Facts:
babrezon (bedrivok dazem) (plekla sketon,klasam)
bamerin (bedrivok zibrur) (dubram renor) (plekla pesta,sulefu,taflan,postar)
bastom (plekla mezar,sekes)
bedrek (bedrivok grifem) (plekla rugar)
bistotir (bedrivok dazem) (dubram babrezon) (plekla labok)
bredrus (plekla mezar,klasam)
breze (bedrivok sivim) (dubram klevul) (plekla taflan)
bribriva (bedrivok lakin) (dubram kofu) (plekla fodrifo)
brinil (bedrivok setru) (dubram taflan)
broma (bedrivok nibon) (plekla ropostan,tesin,taflan)
brugrin (bedrivok rumom)
bruplin (bedrivok lakin) (dubram disum)
bruskam (bedrivok rumom) (dubram damen) (plekla taflan)
brutri (bedrivok libro) (dubram pabivul)
dagu (bedrivok stimuflu) (dubram fibi)
damen (bedrivok rumom) (dubram mezar)
deman (plekla sketon,zibrur)
disum (bedrivok lakin) (dubram drutek) (plekla taflan)
dizo (bedrivok drodral) (dubram ropostan) (plekla gukon)
dradur (bedrivok rumom) (dubram trukas)
dreko (bedrivok setru) (dubram vikik) (plekla fibi,fuzul)
dridadrem (bedrivok brosor)
driklas (bedrivok sivim) (dubram sifom)
drital (bedrivok klifis) (dubram gidu) (plekla mezar)
droklor (bedrivok sketon) (dubram kalukin) (plekla pesta)
drutek (bedrivok lakin)
fibi (bedrivok stimuflu)
firiflo (bedrivok brosor) (dubram redrum) (plekla velom,fibi,rugar)
flaze (bedrivok libro) (dubram plekefen) (plekla bistotir)
flerer (bedrivok bastom) (dubram pafi) (plekla taflan,peklin,postar)
flisa (bedrivok deman) (dubram ragor) (plekla bredrus)
fodrifo (bedrivok fuzul) (dubram lasok) (plekla taflan)
fogun (bedrivok bredrus) (dubram plafluk) (plekla bribriva,taflan,nibon)
funik (bedrivok klifis) (dubram sustal)
fuzul (plekla taflan)
gaplostas (bedrivok bifler) (dubram gukon)
gibo (bedrivok sketon) (dubram tiflon)
gidu (bedrivok klifis) (dubram funik)
gistu (bedrivok deman) (dubram flisa) (plekla sulefu,nibon)
gragrer (bedrivok flivi) (dubram zopaklin) (plekla taflan)
gristim (bedrivok fuzul) (dubram trugri)
gromaflon (bedrivok brosor) (dubram pogrer)
gromil (bedrivok lakin) (dubram bribriva)
gugruk (bedrivok lakin) (dubram gromil)
gukon (bedrivok bifler)
kalukin (bedrivok sketon) (dubram viner)
kepli (bedrivok flivi)
kiplen (bedrivok lakin) (dubram viflol)
klesel (bedrivok bredrus) (dubram sekes) (plekla taflan,bruskam,flisa,setru)
klevul (bedrivok sivim)
klifis (plekla labok)
kluses (bedrivok nibon) (dubram roflor)
kofu (bedrivok lakin) (dubram bruplin)
kurus (bedrivok rumom) (dubram bruskam)
labok (bedrivok bredrus) (dubram fogun) (plekla taflan)
lanas (bedrivok grifem) (dubram rebrilo)
lasok (bedrivok fuzul)
leram (bedrivok setru) (dubram dreko)
ligovu (bedrivok fuzul) (dubram vosku)
lisu (bedrivok rumom) (dubram brugrin) (plekla pogrer)
lizom (bedrivok brosor) (dubram stasas) (plekla ponis)
medu (bedrivok rumom) (dubram dradur)
mezar (bedrivok rumom) (dubram medu)
moburom (bedrivok libro) (dubram brutri) (plekla taflan,dazem,rugar)
muzil (bedrivok libro) (dubram ploflok) (plekla taflan,dazem,pevu)
nadren (bedrivok sulefu) (dubram skigur) (plekla bamerin,taflan,rebrilo,fuzul)
nalar (bedrivok deman) (plekla gromil,fibi,moburom)
nibon (plekla tobel,taflan)
nodagal (bedrivok bastom)
nopon (bedrivok sivim) (dubram breze)
pabivul (bedrivok libro) (dubram sistu) (plekla taflan,skigur,peklin)
pafi (bedrivok bastom) (dubram velom)
peklin (bedrivok klifis) (plekla mezar,taflan,bredrus,dazem)
pesta (bedrivok sketon) (dubram trobron)
pevu (bedrivok grifem) (dubram bedrek)
pidum (bedrivok dazem) (dubram bistotir)
plafluk (bedrivok bredrus) (dubram vala)
plakliflak (bedrivok bastom) (dubram nodagal)
plekefen (bedrivok libro) (dubram moburom)
plidredrin (bedrivok bastom) (dubram flerer)
ploflok (bedrivok libro) (dubram tuskudo) (plekla pogrer)
pogrer (bedrivok brosor) (dubram lizom) (plekla taflan)
ponis (bedrivok grifem) (dubram lanas) (plekla dridadrem,drital,postar)
postar (bedrivok brosor) (dubram firiflo) (plekla ropostan,taflan)
ragor (bedrivok deman) (dubram nalar) (plekla taflan,sabrem)
rebrilo (bedrivok grifem) (dubram traplus) (plekla taflan,rugar)
redrum (bedrivok brosor) (dubram gromaflon) (plekla fibi,postar)
renor (bedrivok zibrur) (plekla taflan)
roflor (bedrivok nibon) (dubram broma) (plekla tobel,postar)
ropostan (bedrivok drodral) (plekla taflan)
rugar (bedrivok libro) (dubram muzil) (plekla ropostan,taflan,postar)
rugo (bedrivok dadruza) (plekla taflan,moburom,zopaklin)
sabrem (bedrivok bredrus) (plekla fibi)
sekes (bedrivok bredrus) (dubram sabrem)
setru (plekla rugar,fogun)
sifom (bedrivok sivim) (dubram nopon)
sistu (bedrivok libro) (dubram rugar) (plekla bruskam)
sketon (plekla taflan,pogrer,fuzul)
skeva (bedrivok lakin) (dubram kiplen)
skigur (bedrivok sulefu) (plekla fodrifo,damen,klasam)
skizos (bedrivok stimuflu) (dubram zagrurar)
skobos (bedrivok bastom) (dubram tobel) (plekla gistu,babrezon,klasam)
stasas (bedrivok brosor) (dubram dridadrem)
steklar (bedrivok flivi) (dubram stomokli)
stiski (bedrivok fuzul) (dubram ligovu)
stomokli (bedrivok flivi) (dubram gragrer) (plekla mezar)
studu (bedrivok klifis) (dubram peklin)
sulefu (plekla ropostan,rugar)
sustal (bedrivok klifis) (dubram studu)
taflan (bedrivok setru) (dubram leram)
tesin (bedrivok setru) (dubram brinil) (plekla dazem)
tiflon (bedrivok sketon) (dubram droklor)
tobel (bedrivok bastom) (dubram plidredrin) (plekla taflan)
traplus (bedrivok grifem) (dubram pevu)
trarul (bedrivok klasam) (plekla moburom,plekefen)
treval (bedrivok sulefu) (dubram nadren)
trobron (bedrivok sketon) (dubram gibo)
trugri (bedrivok fuzul) (dubram fodrifo)
trukas (bedrivok rumom) (dubram lisu)
tuskudo (bedrivok libro)
vala (bedrivok bredrus) (dubram klesel)
velom (bedrivok bastom) (dubram plakliflak) (plekla sulefu)
viflol (bedrivok lakin) (dubram gugruk) (plekla fibi,fuzul)
vikik (bedrivok setru) (plekla bistotir)
viner (bedrivok sketon)
virem (bedrivok flivi) (dubram kepli)
vosku (bedrivok fuzul) (dubram gristim)
zagrurar (bedrivok stimuflu) (dubram dagu)
zoniter (bedrivok deman) (dubram gistu)
zopaklin (bedrivok flivi) (dubram virem) (plekla taflan)

Known rows:
fogun: .03 -.02 -.05 -.10 .08 -.18 .15 -.03 -.02 -.10 .04 .11 -.07 .05 .10 -.01 -.02 -.06 .04 -.10 .28 .07 .12 -.08 -.08 .10 .03 .30 -.11 .15 -.06 .13 .13 .06 -.14 -.15
taflan: -.09 -.10 -.04 -.04 .08 .01 .18 -.05 .08 -.18 -.07 -.01 -.02 -.06 .21 .02 .06 -.13 .12 -.07 .08 .05 .09 -.13 -.05 .00 .07 .13 -.20 .09 .04 .09 .00 .15 -.17 -.05
peklin: -.03 .01 .23 .18 .15 -.04 .15 -.02 .00 -.17 .05 -.17 -.15 -.05 .12 -.20 -.18 .01 .01 .34 -.07 -.13 .04 .01 -.12 .16 .01 -.18 -.12 -.12 .28 -.03 .01 -.17 .06 .11
klifis: -.08 .01 .20 -.13 -.05 .02 .09 .04 -.04 .01 .06 .11 -.01 -.10 -.13 -.16 .00 .13 .03 .04 -.07 -.13 .11 .16 -.30 -.18 -.09 -.03 .25 .02 -.22 -.14 .19 .21 .04 -.02
setru: -.02 .00 .16 -.07 -.07 .04 .00 .10 -.14 .03 .01 .02 -.32 -.11 -.17 -.02 .00 .06 -.03 -.01 .17 -.05 -.04 .02 -.12 -.24 .03 -.05 .24 -.17 -.27 -.02 .11 .11 .12 -.07
drodral: -.08 -.02 .13 -.14 -.09 .16 -.06 .11 -.03 .11 -.03 .01 -.06 -.12 -.09 -.08 .13 .00 .03 .03 -.11 -.05 -.08 .00 -.05 -.24 .06 -.01 .12 -.09 -.21 -.12 .04 .12 .05 -.01
sivim: -.07 -.02 .14 -.14 -.11 .15 -.05 .12 -.04 .09 -.01 .02 -.07 -.10 -.06 -.12 .13 .01 .04 .04 -.09 -.09 -.09 .01 -.04 -.23 .06 -.01 .14 -.06 -.19 -.12 .05 .15 .03 -.01
gromaflon: -.21 -.11 .04 .25 -.13 .05 .05 .13 -.05 .26 -.11 -.03 .12 .07 -.08 .16 -.01 -.09 .01 -.09 .02 .10 .04 .21 .15 .09 .14 .01 -.03 -.12 .11 -.07 -.09 .14 -.07 .10
gistu: .10 .07 -.06 -.10 -.07 -.18 -.08 .00 -.10 .08 .04 .18 -.12 .13 -.08 .09 .01 .02 -.07 -.07 .27 .12 .09 .09 -.03 .03 .06 .23 .03 .07 -.15 .10 .11 .00 .00 -.12
flisa: .03 .08 .04 .00 -.03 -.18 -.04 .01 -.05 .11 .04 .06 -.05 .08 -.01 -.09 -.05 .02 .03 .14 .08 .05 .04 .03 -.08 .12 .07 .16 -.03 .05 .05 -.02 .12 -.11 .00 .02
sulefu: .01 .00 .13 -.07 -.11 .03 -.02 .10 -.19 .00 .01 .07 -.44 -.11 -.20 .06 .02 .07 -.07 -.07 .28 .00 -.03 .05 -.11 -.31 .04 -.07 .31 -.24 -.31 .05 .07 .08 .17 -.09
brugrin: .06 -.03 .13 .24 .24 .32 -.12 .05 .06 -.18 .29 -.10 .20 -.11 .06 -.04 .07 -.11 -.34 .11 -.16 -.34 -.16 -.08 .19 .12 -.23 -.68 .07 -.29 .12 -.09 -.37 -.06 .30 .34
brutri: -.07 .15 -.14 -.09 -.14 .13 -.12 -.04 -.02 -.07 -.05 -.22 .14 .07 .12 .11 .03 .22 -.12 .03 -.12 .04 .15 -.01 .12 .06 .11 -.09 .20 -.07 .04 -.03 -.18 -.12 -.02 -.16
plidredrin: .28 .01 -.16 .05 -.13 -.07 -.24 -.05 .11 -.13 -.24 .05 -.05 .12 -.12 .03 .11 -.12 .08 .03 -.11 .04 .05 .01 .05 -.08 .04 .11 .00 .19 .04 .03 .05 .00 -.11 .21
bruplin: .01 .00 .24 .05 .29 .20 -.04 -.05 .13 -.09 .12 -.14 .05 -.02 -.18 .14 -.09 .01 -.05 -.06 -.46 -.09 -.22 .16 .19 -.04 -.25 -.55 -.21 -.28 .22 .02 -.17 -.19 .29 .00
lakin: -.08 .01 .22 -.25 .00 .07 -.04 .02 .00 .15 -.01 .02 -.03 -.13 -.17 -.03 .15 .05 .13 -.13 -.25 .04 -.16 .05 -.10 -.28 .04 -.10 -.02 -.15 -.09 -.05 .08 .01 .14 -.07
skeva: .05 .06 -.06 -.25 -.05 -.21 -.06 -.17 .01 .27 -.05 .14 .09 .06 -.09 .13 .16 -.01 .30 -.35 -.09 .32 -.06 .00 -.07 -.07 .10 .19 -.19 .11 .07 .13 .09 -.12 .14 -.14
sistu: -.07 .17 .00 .03 .01 .13 -.09 -.02 .01 -.20 .02 -.31 .11 .05 .08 .09 -.12 .30 -.27 .12 -.13 -.08 .13 .10 .07 .11 -.04 -.31 .17 -.14 .09 -.03 -.15 -.17 -.03 -.12
sabrem: .03 -.04 -.10 .31 .32 .05 .06 -.01 .08 .05 .06 -.20 .08 -.10 -.02 -.07 -.41 .17 -.22 .17 -.10 -.20 -.34 -.06 .16 .03 -.49 -.27 .03 -.02 .03 -.10 .02 -.13 -.06 .07

Rows:
No name comes twice in this set of rows, the named rows included.
.04 -.01 -.07 .05 .04 .07 -.14 -.02 -.02 .02 .19 .05 .22 -.07 .10 -.06 .20 -.14 -.13 -.06 .04 -.12 -.07 -.16 .06 .11 -.02 -.25 .06 -.05 .02 -.05 -.22 -.03 .21 .25 => medu
-.05 .07 .40 -.11 -.04 -.10 -.06 .19 -.12 .17 .12 -.03 -.23 -.05 -.11 -.36 -.04 .09 -.04 .39 -.01 -.12 -.03 .04 -.21 .02 .18 .14 .01 -.10 -.03 -.17 .22 -.18 .06 .01 => bredrus
-.20 -.03 -.11 .36 -.07 -.18 .08 .01 -.11 .45 -.22 -.07 .12 -.03 -.06 .11 -.21 .06 -.01 -.11 .23 .16 -.04 .11 -.02 .06 .00 .04 .05 -.02 .07 -.05 .13 .02 -.14 .12 => redrum
-.23 -.13 .22 .45 .05 .27 .07 .19 .00 .04 -.02 -.20 .11 .04 -.15 .15 -.16 -.09 -.18 .07 -.18 -.11 -.05 .29 .29 .11 -.06 -.39 -.02 -.31 .19 -.13 -.24 .08 .05 .19 => dridadrem
-.07 .08 .14 .18 .10 .49 -.11 .07 .09 -.40 .11 -.46 .13 .00 .03 .14 -.19 .24 -.40 .26 -.43 -.31 -.02 .11 .34 .09 -.20 -.71 .16 -.38 .20 -.10 -.44 -.17 .13 -.01 => tuskudo
-.01 .03 -.10 .18 .19 -.06 -.05 -.02 .05 .15 -.03 -.08 .09 -.06 .00 -.05 -.26 .13 -.15 .11 .01 -.10 -.20 -.04 .03 .02 -.29 -.12 .00 .03 -.01 -.07 .10 -.11 -.09 .05 => dreko
-.05 .17 -.27 -.17 -.28 .01 -.15 -.05 -.03 .07 -.11 -.16 .17 .09 .12 .10 .08 .24 -.01 -.04 -.03 .18 .18 -.06 .06 .04 .21 .12 .18 .07 -.01 .01 -.11 -.11 -.06 -.19 => plekefen
.04 .08 -.01 .00 -.12 -.26 -.01 -.05 -.08 .18 -.01 .05 -.09 .08 .05 -.20 -.03 .04 .17 .22 .07 .10 .08 .00 -.17 .14 .15 .27 .00 .11 .14 -.04 .15 -.20 .06 .03 => stomokli
-.14 .10 .13 .11 .18 .25 .05 -.03 .06 -.42 .01 -.44 .06 -.06 .20 .06 -.20 .24 -.31 .18 -.17 -.20 .14 .03 .08 .12 -.10 -.56 .06 -.29 .23 .00 -.23 -.14 -.05 -.04 => muzil
.32 .02 .03 .22 .05 -.02 -.23 .04 .07 -.31 -.13 .00 -.27 .14 -.26 .13 -.08 -.05 -.20 .11 -.03 -.14 .03 .17 .07 -.08 -.19 -.25 .08 -.05 .00 .06 .01 -.07 -.03 .19 => velom
.04 -.07 -.05 .04 .04 .11 .08 .03 .03 -.09 .11 -.01 .00 .06 -.02 .01 -.08 -.04 .03 .07 -.09 -.11 -.10 .00 .19 .06 -.09 .02 -.01 .00 .03 -.04 -.13 -.01 .04 -.03 => trugri

Now the same things, written a new way:
Known rows:
dradur: .12 .11 -.17 .08 -.18 -.03 -.13 .00 -.07 -.02 .10 -.25 -.01
gristim: -.04 -.03 -.12 -.01 .01 .00 -.02 .09 -.01 .13 .02 -.01 .04
flivi: -.13 .03 .17 .00 -.02 -.06 .15 -.14 -.01 -.14 .07 .08 .06
gukon: -.16 -.05 -.15 -.05 .05 .01 .13 -.01 .07 .08 .12 .11 .09
bamerin: -.16 -.01 -.07 -.09 .10 .07 .05 .03 .04 .13 .04 .18 .04
kurus: -.20 .04 -.37 -.06 -.09 .00 .14 -.07 .08 .09 .33 .08 .15
bistotir: .06 -.13 -.19 -.30 -.07 .05 .18 .19 .20 .23 -.21 -.05 .12
broma: -.03 .00 -.05 -.06 .07 .07 -.05 .07 -.01 .10 -.03 .07 -.02
mezar: .24 -.01 -.26 .00 -.20 -.02 -.01 -.03 -.05 -.02 .28 -.11 .08
zagrurar: -.16 -.05 -.14 -.03 .05 .01 .11 .00 .06 .09 .12 .10 .09
gibo: -.11 -.05 -.15 -.04 .03 .02 .02 .05 .01 .15 .06 .06 .06
skeva: -.15 -.02 -.03 .00 .08 .10 .25 -.16 .09 -.03 .11 .13 .15
deman: -.09 .11 .18 .02 -.08 -.07 .06 -.26 .02 -.16 -.03 .11 .00
gragrer: -.05 .05 -.14 -.09 .11 .11 -.05 .10 -.02 .14 -.04 .12 -.05
ligovu: -.16 -.06 -.20 -.07 .05 .02 .08 .07 .04 .18 .11 .13 .10
studu: .04 -.03 -.05 .02 -.01 -.01 -.05 .06 -.03 .05 -.03 -.10 .00
velom: .33 .11 .27 .20 .00 .02 .08 .02 -.04 -.22 -.18 -.27 -.12
grifem: -.12 .03 .16 .00 -.03 -.06 .14 -.12 -.01 -.11 .07 .07 .06
libro: -.14 .02 .38 .03 -.07 -.05 .09 -.06 .12 -.24 .10 .08 -.02

Rows:
No name comes twice in this set of rows, the named rows included.
-.23 -.18 -.05 -.14 .24 -.02 .03 .19 .07 .17 .03 .21 .01 => postar
.13 .04 .19 .01 -.06 .06 -.23 .12 .07 -.07 -.09 -.01 -.17 => pabivul
-.11 .15 -.35 -.12 -.04 .10 -.07 -.01 .01 .15 .17 .10 .01 => bruskam
.30 .17 -.03 .16 -.24 -.05 -.30 .05 -.17 -.09 -.02 -.45 -.10 => brugrin
.43 .11 .37 .24 -.08 .02 -.24 -.04 -.17 -.21 -.31 -.48 -.13 => drutek
.13 .11 -.09 -.03 .03 .11 -.27 .11 -.11 .14 -.23 -.02 -.15 => fodrifo
-.07 .12 .17 -.05 .00 .04 .04 -.13 -.02 -.09 -.07 .14 -.04 => nibon
.02 -.05 .06 .04 -.01 -.11 -.19 .01 -.12 -.05 .00 -.11 -.05 => nalar
-.08 -.10 .04 -.19 -.06 .05 .04 .13 .30 .07 -.03 .10 .03 => flaze
-.11 .01 -.18 -.07 .13 .11 -.01 .12 -.02 .14 .05 .12 -.01 => taflan
.43 .18 .29 .16 -.01 .14 -.28 .03 -.19 -.14 -.38 -.32 -.21 => disum
.19 -.20 -.19 -.14 -.05 .01 .14 -.02 .02 .03 .18 .20 .13 => drital
-.19 .18 .09 -.01 -.01 -.02 -.10 -.30 -.05 -.11 -.05 .25 -.07 => sketon

